Below is a small trained network, with its code and all its weights. Each question gives an input and a class and asks what happens when units are switched off, that is, made to give their printed mean instead of their output.

import numpy as np


def w(rows, s, z=0):
    codes = np.array(rows[::2]) - 128.0
    scale = np.full(codes.shape[1], s)
    scale[-1] = z or s
    return codes * scale


def norm(h):
    return h / np.sqrt((h * h).mean(-1, keepdims=True) + 1e-5)


def f(y):
    return np.maximum(y, 0)


def log_softmax(a):
    a = a - a.max(-1, keepdims=True)
    return a - np.log(np.exp(a).sum(-1, keepdims=True))


def net(x, mask):
    res = np.array(x, float).reshape(1, 2) / 4 @ E
    u = 0
    for l in range(4):
        y = f(norm(res) @ A[l][:, :-1].T + A[l][:, -1])
        res = res + np.where(mask[u : u + 8], y, B[l][:, -1]) @ B[l][:, :-1]
        u += 8
    return log_softmax(norm(res)[-1] @ U[:, :-1].T + U[:, -1])


A, B = {}, {}
E = w([
[48,241,229],'x0',
[168,218,254],'x1',
],0.0085)
A[0] = w([
[39,176,156,113],'0.n0',
[226,137,115,3],'0.n1',
[41,182,254,87],'0.n2',
[139,53,177,105],'0.n3',
[212,223,204,97],'0.n4',
[126,87,61,253],'0.n5',
[87,166,62,235],'0.n6',
[132,151,157,128],'0.n7',
],0.0085,0.002)
B[0] = w([
[108,75,91,200],'0.n0',
[99,96,58,163],'0.n1',
[132,125,109,254],'0.n2',
[254,53,170,149],'0.n3',
[191,144,78,238],'0.n4',
[184,137,79,220],'0.n5',
[189,158,169,183],'0.n6',
[165,119,128,162],'0.n7',
],0.0086,0.0062)
A[1] = w([
[128,82,39,201],'1.n0',
[201,141,70,208],'1.n1',
[2,208,175,96],'1.n2',
[137,139,124,97],'1.n3',
[158,109,140,67],'1.n4',
[98,176,159,251],'1.n5',
[149,123,80,208],'1.n6',
[160,189,110,44],'1.n7',
],0.012,0.0026)
B[1] = w([
[37,170,254,238],'1.n0',
[53,143,155,254],'1.n1',
[105,64,50,186],'1.n2',
[171,54,166,134],'1.n3',
[174,118,135,143],'1.n4',
[133,138,8,171],'1.n5',
[190,214,199,204],'1.n6',
[153,134,221,161],'1.n7',
],0.0086,0.0095)
A[2] = w([
[223,133,162,30],'2.n0',
[92,102,110,255],'2.n1',
[143,65,238,119],'2.n2',
[93,190,172,86],'2.n3',
[213,94,151,154],'2.n4',
[194,73,196,179],'2.n5',
[59,252,1,102],'2.n6',
[29,159,84,117],'2.n7',
],0.0075,0.0019)
B[2] = w([
[104,167,76,188],'2.n0',
[136,200,217,179],'2.n1',
[186,104,75,253],'2.n2',
[90,119,60,245],'2.n3',
[92,113,76,180],'2.n4',
[79,106,2,217],'2.n5',
[148,32,89,238],'2.n6',
[34,103,110,205],'2.n7',
],0.0096,0.0041)
A[3] = w([
[222,113,138,109],'3.n0',
[207,163,77,2],'3.n1',
[78,79,169,127],'3.n2',
[10,53,48,184],'3.n3',
[86,115,248,186],'3.n4',
[64,111,86,133],'3.n5',
[132,235,227,76],'3.n6',
[97,154,135,179],'3.n7',
],0.011,0.0032)
B[3] = w([
[57,118,220,137],'3.n0',
[62,129,213,160],'3.n1',
[230,150,255,155],'3.n2',
[110,176,88,245],'3.n3',
[129,134,140,174],'3.n4',
[102,149,87,183],'3.n5',
[101,13,110,183],'3.n6',
[231,91,168,163],'3.n7',
],0.0084,0.011)
U = w([
[96,157,18,184],'0',
[111,212,198,193],'1',
[144,47,201,127],'2',
[197,121,114,24],'3',
[253,130,135,2],'4',
],0.016,0.0095)

Each question gives the input, the list of numbers given to net, and the class t.
The units are the neurons (one row each of A and B). Each row of codes is followed by its name. A weight is (code - 128) times the scale printed after its matrix; where a second scale follows, it is the last column's (A, B and U).
mask holds one flag per neuron, layer by layer. A switched-off neuron (its flag False) gives its mean, the last column of its row in B, instead of its output. The means were averaged over made-up inputs and are rounded, as every weight is.
A unit's drop is (log p(t) with every unit on - log p(t) with that unit switched off) / (log p(t) with every unit on - log p(t) with every unit switched off).
The circuit of an input: a set's keep is (log p(t) with only the set's units on - log p(t) with every unit switched off) / (log p(t) with every unit on - log p(t) with every unit switched off). Starting from the 12 units with the biggest drops (on a tie, the unit counted first), units are removed one at a time, each time the one whose removal leaves the highest keep (on an exact tie, the one counted first), for as long as the keep stays at least 0.8.
units of the circuit, in order: the units of the circuit, biggest drop first
most important unit: the unit with the biggest drop
k most important neurons: the k neurons with the biggest drops, biggest first
top k neurons in layer l: the k neurons of layer l with the biggest drops, biggest first
drop of u: that unit's drop, to one decimal
input [-1,0], class 2: most important unit => 3.n6
input [6,5], class 0: 3 most important neurons => 1.n5; 1.n6; 1.n2
input [7,7], class 0: units of the circuit, in order => 1.n2; 1.n6; 1.n5; 1.n0
input [3,-2], class 2: units of the circuit, in order => 2.n5; 1.n5; 3.n6
input [-3,4], class 1: 3 most important neurons => 0.n3; 1.n2; 2.n5
input [8,6], class 0: top 3 neurons in layer 1 => 1.n5; 1.n6; 1.n0
input [-5,-8], class 1: top 2 neurons in layer 1 => 1.n0; 1.n5
input [5,5], class 0: 3 most important neurons => 1.n5; 1.n6; 1.n2
input [-6,7], class 1: top 4 neurons in layer 2 => 2.n6; 2.n3; 2.n7; 2.n0
input [-1,-4], class 1: 2 most important neurons => 1.n1; 0.n4
input [3,1], class 2: 2 most important neurons => 1.n7; 0.n4
input [0,3], class 2: 3 most important neurons => 0.n4; 3.n3; 1.n2
input [-2,0], class 2: 2 most important neurons => 1.n0; 3.n6
input [1,-6], class 1: most important unit => 1.n0
input [-2,-4], class 1: top 2 neurons in layer 2 => 2.n3; 2.n1
input [-3,3], class 2: top 2 neurons in layer 0 => 0.n1; 0.n6
input [1,0], class 2: 2 most important neurons => 3.n6; 3.n3
input [2,-4], class 1: top 2 neurons in layer 1 => 1.n0; 1.n1
input [2,-8], class 1: drop of 1.n0 => 0.5
input [7,5], class 0: top neuron in layer 1 => 1.n2
input [4,-8], class 1: drop of 1.n0 => 0.2
input [-2,-6], class 1: drop of 3.n2 => 0.1
input [4,-6], class 1: drop of 0.n1 => 0.0
